Below is a small trained network, with its code and all its weights. Each question gives an input and a target symbol and asks what happens when units are switched off, that is, made to give their printed mean instead of their output.

import numpy as np


def w(rows, s, z=0):
    codes = np.array(rows[::2]) - 128.0
    scale = np.full(codes.shape[1], s)
    scale[-1] = z or s
    return codes * scale


def norm(h):
    return h / np.sqrt((h * h).mean(-1, keepdims=True) + 1e-5)


def f(y):
    return y / 2 * (1 + np.tanh(0.7978845608 * (y + 0.044715 * y**3)))


def softmax(a):
    e = np.exp(a - a.max(-1, keepdims=True))
    return e / e.sum(-1, keepdims=True)


def log_softmax(a):
    a = a - a.max(-1, keepdims=True)
    return a - np.log(np.exp(a).sum(-1, keepdims=True))


def net(x, mask):
    ids = ['αβγδεζθλμπστφψ'.index(c) for c in x.split()]
    T = len(ids)
    res = E[ids] + P[:T]
    r = norm(res)
    for j in range(2):
        rows = slice(2 * j, 2 * j + 2)
        q, k, v = (r @ M[0][rows].T for M in (Q, K, V))
        z = softmax(np.where(np.tri(T) > 0, q @ k.T / 2**0.5, -1e9)) @ v
        o = O[0][rows]
        res = res + np.where(mask[j], z, o[:, -1]) @ o[:, :-1]
    y = f(norm(res) @ A[0][:, :-1].T + A[0][:, -1])
    res = res + np.where(mask[2:10], y, B[0][:, -1]) @ B[0][:, :-1]
    return log_softmax(norm(res)[-1] @ U[:, :-1].T + U[:, -1])


Q, K, V, O, A, B = {}, {}, {}, {}, {}, {}
E = w([
[206,99,152,118,121,129,159,142,24,95,193],'α',
[162,1,85,124,71,89,196,155,39,138,155],'β',
[149,92,149,200,85,101,173,138,8,128,177],'γ',
[181,143,116,96,90,151,154,150,129,155,146],'δ',
[183,137,125,67,78,146,171,152,144,138,150],'ε',
[210,59,85,168,143,195,146,189,34,121,170],'ζ',
[125,177,168,134,128,138,156,138,119,82,194],'θ',
[93,124,145,89,101,87,193,141,128,110,183],'λ',
[153,185,166,106,126,152,156,134,135,106,202],'μ',
[124,173,73,48,151,144,100,96,120,118,185],'π',
[112,173,138,128,105,128,190,160,122,115,134],'σ',
[83,212,96,109,135,131,112,96,103,167,157],'τ',
[141,161,82,120,140,133,153,131,175,120,178],'φ',
[119,177,95,149,135,125,162,134,160,158,150],'ψ',
],0.0075)
P = w([
[74,43,31,147,2,163,123,71,27,231,211],'0',
[120,154,80,132,63,132,147,180,99,129,171],'1',
[100,130,109,134,68,164,133,129,117,133,149],'2',
[97,97,131,123,139,196,174,27,99,121,69],'3',
[161,179,99,149,107,95,151,202,136,104,130],'4',
[136,156,116,157,89,141,144,138,153,110,120],'5',
[150,128,133,147,152,167,189,44,154,118,57],'6',
[206,168,103,156,118,53,134,185,142,138,129],'7',
],0.0079)
Q[0] = w([
[132,131,163,110,157,34,35,226,165,138,121],'H1',
[114,62,215,121,174,149,87,90,143,130,53],'H1',
[146,190,112,92,122,23,44,253,147,141,142],'H2',
[144,195,19,153,66,142,207,143,96,122,208],'H2',
],0.011)
K[0] = w([
[146,36,129,134,91,189,112,123,2,145,190],'H1',
[19,150,106,95,57,225,157,127,179,150,172],'H1',
[175,20,151,158,95,143,110,129,27,135,156],'H2',
[236,99,181,203,194,47,167,142,198,122,93],'H2',
],0.01)
V[0] = w([
[188,42,189,170,105,170,182,174,88,115,119],'H1',
[111,173,117,254,120,156,131,143,69,212,73],'H1',
[163,8,86,143,130,188,125,184,161,88,100],'H2',
[70,70,192,175,66,43,203,119,117,105,127],'H2',
],0.0086)
O[0] = w([
[204,175,55,91,108,147,103,164,59,98,80,203],'H1',
[62,154,165,137,187,160,114,148,154,73,1,253],'H1',
[175,110,203,166,185,197,110,156,96,220,145,120],'H2',
[190,131,154,179,153,23,236,76,123,143,74,186],'H2',
],0.0099,0.0045)
A[0] = w([
[133,77,137,99,100,134,121,135,175,208,254,124],'N1',
[84,124,110,119,58,135,16,215,121,109,197,36],'N2',
[121,73,223,116,221,124,180,45,185,146,145,180],'N3',
[99,140,88,85,60,115,102,84,139,81,175,111],'N4',
[145,118,172,120,170,207,104,74,87,139,25,66],'N5',
[174,67,164,164,239,131,107,130,63,200,70,1],'N6',
[183,150,57,113,88,97,123,118,92,102,176,89],'N7',
[127,102,99,137,119,43,207,85,132,95,93,40],'N8',
],0.0095,0.0055)
B[0] = w([
[141,198,105,176,178,90,40,84,62,28,149,242],'N1',
[134,70,177,18,56,99,142,66,234,206,42,205],'N2',
[126,168,102,200,199,91,127,132,129,225,91,250],'N3',
[220,76,128,219,127,109,153,194,95,113,112,250],'N4',
[201,86,174,126,170,1,104,211,153,177,150,229],'N5',
[6,110,188,156,22,227,58,39,238,90,172,211],'N6',
[7,169,192,117,174,121,135,158,139,149,127,242],'N7',
[151,126,157,88,147,192,82,108,148,120,192,254],'N8',
],0.0086,0.0047)
U = w([
[95,187,56,80,149,145,175,181,51,172,130,193],'α',
[164,151,251,214,80,149,158,85,123,155,91,1],'β',
[222,99,89,90,179,113,187,84,107,87,34,123],'γ',
[111,84,102,61,65,172,151,79,150,208,98,238],'δ',
[32,166,224,69,117,80,70,119,78,130,137,57],'ε',
[134,87,173,119,194,201,38,198,133,134,142,154],'ζ',
[133,108,141,183,127,147,192,217,129,84,221,109],'θ',
[147,137,136,87,138,105,212,90,151,184,221,175],'λ',
[146,67,107,146,78,1,148,228,147,175,145,82],'μ',
[158,159,44,221,152,122,103,96,106,157,186,158],'π',
[124,163,136,61,145,224,137,89,147,53,167,152],'σ',
[69,121,165,153,230,103,144,129,183,222,101,63],'τ',
[160,94,90,102,82,71,44,83,156,87,133,128],'φ',
[40,119,76,150,108,167,126,144,169,53,85,155],'ψ',
],0.0095,0.0057)

Each question gives the input, a string of symbols that net reads in full, and the target symbol t.
The units are the heads (2 rows each of Q, K, V and O) and the neurons (one row each of A and B). Each row of codes is followed by its name. A weight is (code - 128) times the scale printed after its matrix; where a second scale follows, it is the last column's (O, A, B and U).
mask holds one flag per unit, heads first, then neurons. A switched-off unit (its flag False) gives its mean, the last column of its rows in O or B, instead of its output. The means were averaged over made-up inputs and are rounded, as every weight is.
A unit's drop is (log p(t) with every unit on - log p(t) with that unit switched off) / (log p(t) with every unit on - log p(t) with every unit switched off).
The circuit of an input: a set's keep is (log p(t) with only the set's units on - log p(t) with every unit switched off) / (log p(t) with every unit on - log p(t) with every unit switched off). Starting from all 10 units, units are removed one at a time, each time the one whose removal leaves the highest keep (on an exact tie, the one counted first), for as long as the keep stays at least 0.8.
units of the circuit, in order: the units of the circuit, biggest drop first
k most important neurons: the k neurons with the biggest drops, biggest first
which heads matter: for each layer, one digit per head in row order, 1 if its drop is at least 0.15 and else 0, layers parted by /
input γ β φ ζ δ ψ, target δ: units of the circuit, in order : [H2 N2]
input δ α τ δ α π ψ δ, target α: which heads matter : 10
input ψ π α γ ε δ, target ε: which heads matter : 11
input β ζ δ, target ζ: which heads matter : 01
input π φ ε δ α ψ σ, target τ: which heads matter : 10
input ζ δ θ φ ε α λ, target λ: units of the circuit, in order : [H1]
input δ μ φ, target μ: 4 most important neurons : [N4 N2 N7 N6]
input φ γ μ τ α π, target α: units of the circuit, in order : [H1 N7]
input γ ψ γ φ ψ π θ, target τ: which heads matter : 10
input α ζ α σ α, target α: which heads matter : 10
input γ γ τ τ, target ψ: which heads matter : 01
input ψ θ π μ, target φ: which heads matter : 11
input λ γ δ, target γ: which heads matter : 11
input φ ψ γ σ ε δ δ δ, target γ: units of the circuit, in order : [H1 H2]
input τ δ δ τ λ, target λ: units of the circuit, in order : [H2 H1 N8]
input γ δ φ ψ τ β μ, target ψ: which heads matter : 01
input λ μ ψ α, target τ: units of the circuit, in order : [H1 N3]
input δ φ μ σ ψ φ, target ψ: units of the circuit, in order : [H2]
input μ γ φ δ τ, target γ: units of the circuit, in order : [H2 H1]
input μ τ γ, target τ: units of the circuit, in order : [H1]
input τ σ ψ φ δ φ θ ζ, target ζ: 2 most important neurons : [N6 N5]
input δ ψ α α ε τ, target ε: 2 most important neurons : [N7 N2]
input δ ψ σ σ ψ γ α τ, target α: which heads matter : 10
